B:
0: [-257 -112   -8 -416  -59  157 -133  301  128   35 -101 -223  800  -36
   20  -74 -196  248]
1: [ 280   33 -119  -22  262  176  117 -196  175  131   63  253  -55  -89
 -121   88  113  204]
2: [ 127  380  -46 -158  114  -11    5  101  150 -431   75 -439  159  -46
 -144  -71   88 -106]
3: [ 209  -77  214   30  141   -7 -134  -68  344  267  -13  362   79  -43
  311  -66  155  219]
4: [-142  -51  -27 -125 -366  255 -143 -122  -64  301  154  304  521  287
  371  -99 -159 -114]
5: [  43  266   90  330  -20 -184   67  -21   14    6  278  254 -642 -259
   71 -143  149 -175]
6: [ 195  362 -200   29   23   46  175   80   87 -267   75   -9 -480 -313
 -355  -21  172 -147]
7: [-261   48  133 -100  -59  356  -66 -125  -65  449  133  219  481   41
   60   29 -183   33]
8: [ -14  -91 -386 -160 -119 -231  125  363   63 -354   59  -66 -131 -259
  -62 -183  -23  118]
9: [ -62   -2  131  -23  287  288  -86 -143   56  378   20  198  157  -80
   61   66   79  214]
10: [  57 -103   38  182  441 -380   37  -53  147   36  180  274 -456 -214
  389 -149  212  241]
11: [  16  355  -77  243 -210 -105  226  106  -49 -139  313  123 -592 -359
 -321  -96  -14 -236]
12: [-190  334  112  266   99 -298  110  108 -104 -214  394 -199 -417 -293
  -75 -158  -11 -118]
13: [-294  -45   72 -219 -196  407 -163   96  -58  287   39  -61  736   59
  -32    5 -235  132]
14: [ 334  154 -393  -19  125  -26  239  -55   73 -349  183  -47 -254  -96
 -266    4   86   43]
15: [ 117  300 -128  186  -43  -56  161  150    9 -276  214 -106 -504 -350
 -388  -53   74  -73]
16: [ -78   27  -18   24  170   82 -120  -11  -65  -55  131 -177   81   20
  145  -71   80  101]
17: [-170  171  213  -53 -111  360 -115  -32   11  329   82   90  392  -15
  -56   17 -102  -24]
18: [ 273  245 -133   43 -102 -107  149  271  246 -316   36  -24 -429 -401
 -386  -78  131  -10]
19: [-378 -123  -31 -176 -116  444 -157   31 -180  390   35   88  523   37
   58   15 -164  132]
20: [ -36 -201  143  -19  329   94 -207 -114  115  303   11  180  235   52
  423  -41  128  309]
21: [ -78  297 -265  191   -9 -565  325   61  -78 -316  399  272 -898 -335
  172 -281   99 -334]
22: [ 195  217   29  226  401   27   85 -161   83   15  149  111 -504 -247
 -119   34  252   87]
23: [-195 -112 -195   48  108  165  -19  -80 -221  178  161  183 -112  -46
  147  -32   34  108]
24: [ -95  320  165  262  156  -11   83 -104  -27  180  241  255 -510 -303
  -33  -43  125 -134]
25: [-248 -132 -153  -23   46   80  -40   16 -178  126  159  111   41  -34
  201  -82  -36  124]
26: [  73  143 -122  106  130   39   67   27    3  -75  117   48 -388 -244
 -132  -26  156   31]
27: [-106  290  -61  129  245 -306   59  134  -80 -434  272 -360 -411 -227
   30 -181  136 -102]
28: [  90   11  -72   19   -9 -323  152  230  237 -119  120  189 -277 -349
  -23 -153   10  131]
29: [-312   29   38 -267 -162  431 -142   92  -73  236   17 -116  730   44
  -83   16 -224   76]
30: [ 157  201  194  -93 -311   -3   93  249  417  107    9  234  173 -313
 -307  -54 -132   26]
31: [ -19  -29   98 -287 -147  782 -344 -156   62  466 -178  119  842  295
  108  110   -2   75]
32: [-164  324   27  201  217 -304  114   75  -83 -251  316 -163 -503 -303
    5 -163   87 -134]
33: [ 239 -137   -5 -419  123  490 -273 -106  320  206 -287   64  804  261
  204   72  135  266]
34: [  29 -119 -252 -249  144  258  -10  -17   63  120  -89  173  189  -43
   42   24   74  200]
35: [ -89  331   -4  294   52 -378  222   68  -85 -251  450  -57 -567 -309
  -95 -169  -20 -165]
36: [-130  -15  185  -74   24  407 -234  140   44  224  -61 -166  446  -98
 -159   46  -33  265]
37: [  58   92  257  -76 -141  367 -112 -129  209  448   32  319  488   66
   27   46  -85   40]
38: [-124  -38  447 -111  -88  765 -391 -146  132  812 -166  334  745  111
  100  135  -19  172]
39: [-311 -115  117 -175 -173  451 -228  134  -77  320   19 -121  761   50
  -56   16 -231  226]
40: [ 138  -65   49   94  294 -420   41  237  322 -137   22  128 -446 -406
  140 -170  212  284]
41: [-100   52   53 -187 -415  425 -106    8   56  381    2  316  500   59
    5  -14 -155  -79]
42: [ 168  -82 -269 -212  137  424   35 -168   58  162  -23  158  305   52
 -141  127   20  238]
43: [-350 -150  203 -108   -4  503 -324  -22 -130  472   20  -39  715  125
  165   31 -134  240]
44: [   3  -94 -100   61   89 -307   16  175  138  -58   62  263 -442 -284
  277 -204  177  112]
45: [ -11  -61 -151  126   77 -283   97  192   42 -142  171   87 -416 -311
   34 -153   66  156]
46: [-159  352  -76  264 -308 -127   89  202 -203 -279  375 -165 -487 -263
 -200 -179  -45 -293]
47: [ -60  197  152  -44 -108  451  -18 -133   51  440   60  311  259  -70
 -164   90  -76  -41]
48: [ 189   76 -106  -28   98   33  -70   31  135 -163   -6  -15 -137  -63
   88  -84  227   34]
49: [ 100   95   19  182   18   -2   36  122   88  -30  132   52 -342 -303
 -203  -42   91  106]
50: [-162   10  -83   25  -73   15  -16   61  -82   72  152  156 -103 -112
  141 -117    1  -15]
51: [ -61 -159   65  -48  277  224  -83 -140   55  371   64  209  294    1
  144   43   -4  331]
52: [-224  -43  361  134  183  339 -284   17  -59  322  112 -226  410  -33
  -11   47  -49  328]
53: [ -64  -26  303 -104 -238  567 -296 -147  113  631  -59  377  646  185
  221   40  -54   42]
54: [ 264  -58 -133  126  138   57  -15  -91   53  -95  176  -11  -85   29
   17  -11  112  211]
55: [ 269  172 -189  162   91 -269  156  -23   96 -312  263   55 -485 -136
   20 -121  156  -45]
56: [ -77   63 -336   -5  467 -377  140  171  -89 -547  210 -421 -399 -253
   24 -154  150  154]
57: [  -9  -20   79   66   93 -181   36  114  153   46  155  109  -44 -216
   65 -105  -28  200]
58: [-230   35 -185 -265 -152  359   72 -110 -103  347   70  367  346   30
   25   18 -158  -73]
59: [-215  107 -180  242 -199   52   22   32 -317   -1  310  122 -476 -151
   30 -127   19 -177]
60: [ 118  206 -374   62  316 -326  344  -32  -21 -390  304  -10 -579 -264
 -117  -85  108  -15]
61: [  81  278  257   64  -18    1  -48  154  259   10   37    0  -72 -269
 -132  -71   86  -19]
62: [-284   -5  -10  -79   77   63  -68  167  -79   13  101 -179  197 -142
    4  -80  -70  141]
63: [ 183  -65  162  -63  -98  293 -303  -55  231  234  -98  188  346  160
  297  -47  157   90]
64: [-244    4  -12   14  -83  393 -155   90 -170  216   28    2   81 -130
  -94    2   -1   76]
65: [  -7  298   36  182 -163  -55   50  298   19 -249  192 -242 -341 -376
 -379  -99    9  -62]
66: [ 213   54  -47  105   33 -179   80   39  200  -62  133  241 -319 -187
   62 -113  122   65]
67: [-345   -7 -123 -341   43  344  -46  -44 -115  258   17   78  560   64
  119    1 -136   42]
68: [  48  -78  -74 -202  -57  478 -121 -108   40  242    3   56  622  184
  -20   76  -86  181]
69: [ 602  226 -308   38   94  -69  168  -81  243 -450  136  -46 -342  -40
 -194  -19  237  -15]
70: [ -86  -14 -107 -258 -204  575 -129 -180  -48  405  -21  297  578  220
  105   62  -80  -25]
71: [-149  -14   73  -68  138  198 -264   -4  -46   61   32 -172  316  100
  276  -74   88  103]

[-572  -23  115  -41 -157 -118   38  -62   63  -52   78  323 -344  104
  -89  184 -219  224  251 -245  242 -217   91  -44  -63 -150   23]  0
[-299  136   71   74  151    4   75  -28  209 -134  -64   24 -214   86
   71  299 -150 -204  136 -231  -73 -178   24 -125 -126   43  -13]  48
[-161   58  234  380  117  170  -42   85   24   55  108 -129 -152  223
  162   71 -420   15  106 -180 -118 -216  222  144 -167   29  -31]  42
[-126 -190 -275 -167 -255  -40  107  156 -278 -199  -72  -86  114  149
    7 -182  355  469  144 -186 -195   -4 -225  273 -305 -257  140]  8
[   6  317   11   96  183  -56   56  -40  176 -143   14  137 -115    3
    5  211 -215 -150   43  -25  -88 -169    6  -85  -93  111   35]  55
[ -47  128 -325 -165 -153 -131  125   75    2 -355  -18  390  -85 -230
 -337  187 -367  247  167  103  177   60 -187  176 -109  -25  213]  40
[ -81   31 -428 -362   10  125  335  350  -39 -107   52 -147  159    2
 -264  -95  124    5  208  180  109  293 -478   53 -161  176  -17]  3
[ 302  284   12  101  191   19   43  -22  -42  -72   -1 -122  183  -28
  129   -1   -1  -94 -120   83 -310 -182  -41   68  -11   20   12]  70
[-174 -150 -330 -233 -210  -27  102  210  127  -85 -155  -75   -2   27
 -200  -41  215  122  221 -106   67  150 -176  130 -281  -98   85]  44
[ -56  -64   92  145  -79  108 -103  148   61  279   36 -279   -1  242
   73 -259   91  101   82 -104  -58  -85  179  173 -174 -104  -72]  58
[-241  -19  132  143   -1    3 -115  -37  303   32 -194 -125 -197   48
   81  192 -101 -189   93 -296  -63 -184  232   26 -105 -128   -9]  41
[-119  201  220  300  184  138  -39   54 -111    1  164  -94 -134  234
  209    7 -302   48   42 -118 -193 -252  123   93  -74    4  -60]  14
[ 134  -49  -88 -180 -126  -58  218  -91 -317 -181  -59  -35  386 -219
   39   10  181  253  -89   51 -207 -203 -204  199   98 -239  110]  65
[  32  -99 -158 -196 -121   11  138  106    3   81  -82 -221  242   12
  -39 -162  387   68   56    2  -64    6 -151   91 -108 -101   -7]  50
[-372 -125  223    2  -89   23   72  -44   53  197   47  -66  -49  124
   58   28   46   57  127 -188   95 -240  121  -33   -1 -135  -88]  29
[-311  160  248    0  135  -28  106 -139  266  107   45   93 -152    2
   18  262 -140 -269   89  -96  127 -267  102 -250  106   51 -113]  16
[ 156  276   22  -25  267   83  200  -45 -137 -156   17 -155  234  -94
  153  109   -2 -183 -110   89 -287 -189 -201  -22  125   54  -40]  31
[ -37  326   87   33  205 -119  -47 -140  483   -7 -158   47 -183  -30
   29  264   14 -446   12 -110  -65 -192  120 -261  -29   72  -41]  4
[-125  322 -120 -183  296  235  251  220 -454 -193  245 -185   82  108
   80 -129  -59   14   32  158 -169   29 -467   39  146  102 -142]  33
[-376  -27  -25   87 -187  -82 -126   45  255 -112 -106  227 -397   11
 -172  219 -407  117  247 -237  205  -75  206  132 -181 -141  111]  28
[ 214  -30  -41 -211  -76  -91  173 -122  -98   12 -136 -181  433 -134
  101  -78  546   39 -137   16 -251 -213 -141   33   65 -205   20]  46
[-325  -83  216   72  -62  -29  117 -162  138  -41  -51  130  -76 -137
   -9  372 -341  -37  109 -183  109 -304  163    2   61 -119   37]  36
[-145  151  220   73  -25 -134  -29 -168  376  170   18  240 -174  -55
 -100  191 -217 -126   75  -43  223 -262  268 -148   40   -7  -23]  35
[-240 -165   24   16  -77  141  189  193  174  227  104 -137   30  129
 -135  -13 -116   14  241  -28  222   11   25   36 -201  108  -68]  9
[  78  255   91    8   90  -43  -82 -124  259   24 -130   10  -35 -257
  -55  176 -231 -300  -73   68   23 -163  134   -1  221  -59  -22]  5
[   5  163   56  161   43   79  -62   55 -150  -81   73  -31  -56   30
   59  -25 -313  133    2  -12 -129 -157   57  225    8  -96   24]  34
[ 169  250 -342 -266  -19  -48  225  171   55  -90  117  202  124 -179
 -366  -46 -126   67  106  359  216  164 -299   41  -39  177   67]  10
[  62  -75 -218 -192  -79  135  333  279 -113  118  189 -148  326   47
 -195 -220  109  192  152  237  123  139 -290  122 -159  141  -19]  51
[ -59   13  176  254  -24  -72  -17 -164  134 -114 -101   92  -48  -52
  105  298 -278   32   23 -222 -134 -350  247   93 -106 -135  120]  15
[ -58   88  174  320   49    5  -68  -69   24 -129  -29   17 -109   70
  177  189 -313   67   25 -224 -227 -313  215  149 -146 -109   80]  6
[   4  382   48   77  379  234  106  124 -386 -172  190 -242   42  155
  258  -73 -145  -58  -57   45 -361 -135 -249   69   98   74 -121]  69
[-165  -23 -149 -263 -137   73  142  181 -137   71  102  -47   82  -53
 -209 -172   -4  180  129  146  212   89 -202  143   79  -72  -47]  57
[ 324  -63 -154  -49 -131  -19  120   43 -148  -43  -83 -187  409  -80
   32 -150  278  213  -70   64 -257 -101 -108  256 -129 -152  112]  11
